Each row is followed by roughly how far along a hidden order it lies, from 0 to 15. A new part has a new order.
-66, 42, -37, 209, 208, -38, -37, 36, -156, -104, 31, -132, -151, 77, -8, -74, -3, -38, 84, 496, 26, 52, -63, -83, 54, 308, 7, 301, 0, -57, -38, 61, 191, 12, 57, -5, 54, -181, -55, 6, 9, 1, 302, 2, 180, 6, 37, -210, -115, 111, -80, 110 -> 9
-43, 362, 121, 140, 65, -21, -150, -10, -75, -51, 4, -12, 62, 206, -175, 190, -87, 19, 89, 339, -67, 40, -25, -37, -79, 172, -69, 55, -43, -32, 9, 116, -57, 10, 29, -136, -14, -136, -74, 122, -78, -33, 185, -69, 70, 131, -27, -140, -144, 8, -125, 80 -> 10
79, -184, -54, -55, -3, 19, 122, 40, 155, 131, -7, 77, -195, -127, 75, -242, 0, -26, -78, -198, 108, 50, -146, 50, -163, 254, 106, -58, 13, -201, -49, -18, -179, 240, 4, -1, -109, 90, 219, -145, -590, 343, -34, 135, 15, -37, 53, 107, 171, 13, 133, -235 -> 2
113, -284, -70, 148, 89, -5, 310, 109, 214, 50, 4, -23, -414, 87, 181, -247, 63, -74, -125, -261, 135, 112, -239, 44, -447, 804, 204, 115, 35, -182, -143, -10, -185, 249, 41, 22, -122, 119, 263, -312, -558, 446, 66, 204, 98, -52, 121, 166, 125, 46, 103, -252 -> 0
-69, 503, 122, 384, 65, -35, -128, -4, -65, -220, 16, -59, 65, 416, -207, 325, -132, 20, 88, 530, -143, 27, 143, -98, -136, 328, -82, 187, -11, 46, -69, 125, 46, -49, 42, -158, 51, -136, -68, 84, 71, -109, 234, -14, 90, 214, -37, -274, -201, -41, -282, 227 -> 15
84, -56, 42, -31, -76, 34, 45, 28, 233, 187, -42, 145, -61, 86, 4, -114, -62, 18, -107, -303, 96, 20, -122, 126, -148, 198, 69, -136, -11, -242, -20, 55, -276, 328, -11, -90, -212, 93, 272, -132, -850, 415, -118, 138, 7, 121, 35, 47, 182, -14, 143, -293 -> 1
-54, 243, 96, 274, 154, -42, -78, 14, -132, -156, 18, -125, -61, 263, -98, 161, -61, -9, 90, 558, -79, 68, -13, -104, -95, 293, -52, 247, -29, -21, -42, 82, 82, -78, 52, -92, 66, -162, -106, 52, -6, -51, 264, -61, 140, 94, -3, -210, -231, 49, -190, 186 -> 12
44, 109, -35, -142, -67, 32, 26, -15, 142, 215, -14, 141, -16, -27, -39, -159, -38, 4, -76, -133, 81, 22, -78, 58, -57, 79, 25, -292, 1, -170, -11, -7, -199, 222, -18, -48, -138, 66, 206, -44, -618, 318, -32, 105, -13, 52, 1, 75, 193, -29, 74, -179 -> 3
48, -382, -31, -212, -19, 40, -2, 3, 135, 253, -40, 148, -82, 16, 64, -299, -20, 7, -69, -237, 153, -12, -184, 129, 45, -102, 39, -88, -22, -274, 60, 36, -114, 325, -20, -9, -162, 38, 222, -118, -757, 325, -144, 67, 27, 16, 36, 26, 159, 47, 222, -332 -> 0
-31, 882, 280, 388, -50, -16, -186, 7, 69, -134, -31, 27, 260, 697, -350, 495, -228, 76, 30, 295, -150, 43, 54, -18, -323, 536, -92, 92, -58, -8, -44, 198, -307, 81, 22, -284, -120, -106, 27, 129, -434, 100, 153, 28, 38, 381, -59, -259, -225, -83, -181, 62 -> 11
